Here is a tiny trained network, its code and every weight. The questions are about switching its units off for an input and a class, where a switched-off unit gives its printed mean instead of its output.

import numpy as np


def w(rows, s, z=0):
    codes = np.array(rows[::2]) - 128.0
    scale = np.full(codes.shape[1], s)
    scale[-1] = z or s
    return codes * scale


def norm(h):
    return h / np.sqrt((h * h).mean(-1, keepdims=True) + 1e-5)


def f(y):
    return np.maximum(y, 0)


def log_softmax(a):
    a = a - a.max(-1, keepdims=True)
    return a - np.log(np.exp(a).sum(-1, keepdims=True))


def net(x, mask):
    res = np.array(x, float).reshape(1, 4) / 4 @ E
    u = 0
    for l in range(2):
        y = f(norm(res) @ A[l][:, :-1].T + A[l][:, -1])
        res = res + np.where(mask[u : u + 8], y, B[l][:, -1]) @ B[l][:, :-1]
        u += 8
    return log_softmax(norm(res)[-1] @ U[:, :-1].T + U[:, -1])


A, B = {}, {}
E = w([
[160,153,120,145,97,63,44,79,95,184],'x0',
[107,47,211,64,121,40,160,44,138,75],'x1',
[187,67,148,75,74,255,83,133,173,188],'x2',
[180,42,126,240,152,93,94,167,179,69],'x3',
],0.0066)
A[0] = w([
[100,163,108,100,198,220,219,211,192,14,4],'L0N1',
[54,174,114,200,182,22,140,187,62,133,69],'L0N2',
[195,169,43,157,62,96,44,91,54,141,5],'L0N3',
[155,213,129,134,214,132,52,180,88,79,79],'L0N4',
[158,213,55,195,178,173,74,212,171,156,14],'L0N5',
[117,155,132,101,67,38,2,61,163,110,67],'L0N6',
[91,170,107,113,154,136,119,139,97,162,63],'L0N7',
[136,135,100,247,199,130,82,163,177,131,107],'L0N8',
],0.008,0.0032)
B[0] = w([
[173,171,75,100,83,157,99,137,147,55,235],'L0N1',
[109,90,76,121,86,134,182,82,135,172,253],'L0N2',
[143,139,88,67,75,169,112,204,133,6,200],'L0N3',
[138,124,133,176,144,151,159,35,141,147,188],'L0N4',
[103,87,169,100,169,150,65,85,71,91,240],'L0N5',
[129,158,81,109,160,199,120,161,162,68,208],'L0N6',
[90,161,167,104,169,62,167,146,217,148,171],'L0N7',
[143,173,175,104,134,65,151,194,136,182,238],'L0N8',
],0.012,0.0071)
A[1] = w([
[206,44,186,154,124,22,119,201,143,91,247],'L1N1',
[73,87,141,93,219,154,155,55,168,107,172],'L1N2',
[151,50,149,107,67,224,76,223,134,212,115],'L1N3',
[45,169,152,74,207,127,104,156,232,175,251],'L1N4',
[170,27,88,99,68,164,62,242,123,191,78],'L1N5',
[14,251,123,131,85,232,158,101,186,188,130],'L1N6',
[66,194,212,75,106,110,188,168,92,130,97],'L1N7',
[101,135,107,192,248,254,81,56,16,113,121],'L1N8',
],0.0061,0.0025)
B[1] = w([
[142,201,180,127,175,186,60,145,139,161,243],'L1N1',
[87,43,176,118,138,176,96,124,70,109,231],'L1N2',
[80,61,62,163,83,5,193,114,117,237,234],'L1N3',
[187,139,191,242,152,106,103,137,84,145,226],'L1N4',
[94,183,153,129,57,131,235,46,119,149,223],'L1N5',
[169,135,164,163,136,65,121,165,152,162,255],'L1N6',
[189,154,143,179,223,192,117,200,197,144,183],'L1N7',
[63,1,114,129,129,120,67,111,104,112,176],'L1N8',
],0.0095,0.0052)
U = w([
[171,179,25,51,51,236,107,154,161,2,182],'0',
[69,64,51,192,55,66,229,11,99,186,194],'1',
[75,24,169,129,220,195,41,58,18,54,122],'2',
[214,241,207,177,216,115,128,185,201,199,2],'3',
],0.0093,0.0035)

Each question gives the input, the list of numbers given to net, and the class t.
The units are the neurons (one row each of A and B). Each row of codes is followed by its name. A weight is (code - 128) times the scale printed after its matrix; where a second scale follows, it is the last column's (A, B and U).
mask holds one flag per neuron, layer by layer. A switched-off neuron (its flag False) gives its mean, the last column of its row in B, instead of its output. The means were averaged over made-up inputs and are rounded, as every weight is.
A unit's drop is (log p(t) with every unit on - log p(t) with that unit switched off) / (log p(t) with every unit on - log p(t) with every unit switched off).
The circuit of an input: a set's keep is (log p(t) with only the set's units on - log p(t) with every unit switched off) / (log p(t) with every unit on - log p(t) with every unit switched off). Starting from the 12 units with the biggest drops (on a tie, the unit counted first), units are removed one at a time, each time the one whose removal leaves the highest keep (on an exact tie, the one counted first), for as long as the keep stays at least 0.8.
circuit, biggest first: the units of the circuit, biggest drop first
top k neurons: the k neurons with the biggest drops, biggest first
k most important neurons of layer l: the k neurons of layer l with the biggest drops, biggest first
input [-3,-6,1,5], class 2: circuit, biggest first => L0N5
input [-6,5,3,-8], class 3: 3 most important neurons of layer 0 => L0N5, L0N3, L0N2
input [4,-3,-8,6], class 1: top 2 neurons => L0N2, L0N4
input [0,3,1,-4], class 3: 2 most important neurons of layer 1 => L1N7, L1N6
input [0,-8,-3,6], class 2: top 2 neurons => L0N5, L0N4
input [7,4,6,-3], class 0: 2 most important neurons of layer 0 => L0N6, L0N3
input [6,-8,-8,-8], class 1: top 3 neurons => L0N2, L0N8, L0N4
input [-5,2,6,1], class 1: top 3 neurons => L1N3, L0N3, L0N6
input [6,-2,-5,5], class 0: 2 most important neurons of layer 0 => L0N3, L0N2
input [4,-8,-7,-5], class 2: 4 most important neurons of layer 1 => L1N3, L1N2, L1N5, L1N8
input [2,4,3,-6], class 3: top 2 neurons => L0N5, L0N4
input [4,-4,-7,6], class 1: 3 most important neurons of layer 0 => L0N2, L0N4, L0N8
input [-3,-3,-7,7], class 1: top 3 neurons => L0N2, L0N4, L0N7
input [6,-8,-2,-8], class 2: 2 most important neurons of layer 0 => L0N5, L0N8
input [3,7,-5,6], class 2: 3 most important neurons of layer 0 => L0N1, L0N3, L0N6
input [5,-6,6,4], class 1: top 3 neurons => L1N3, L1N5, L0N1
input [8,2,-7,-3], class 0: top 2 neurons => L0N3, L0N6
input [-1,-3,7,5], class 1: circuit, biggest first => L1N3
input [5,-5,-4,-2], class 0: 3 most important neurons of layer 0 => L0N3, L0N2, L0N8
input [-6,3,-3,1], class 0: circuit, biggest first => L0N1
input [2,5,-1,0], class 2: top 3 neurons => L0N1, L0N8, L0N3
input [5,-6,1,-6], class 2: top 3 neurons => L0N5, L0N8, L0N1
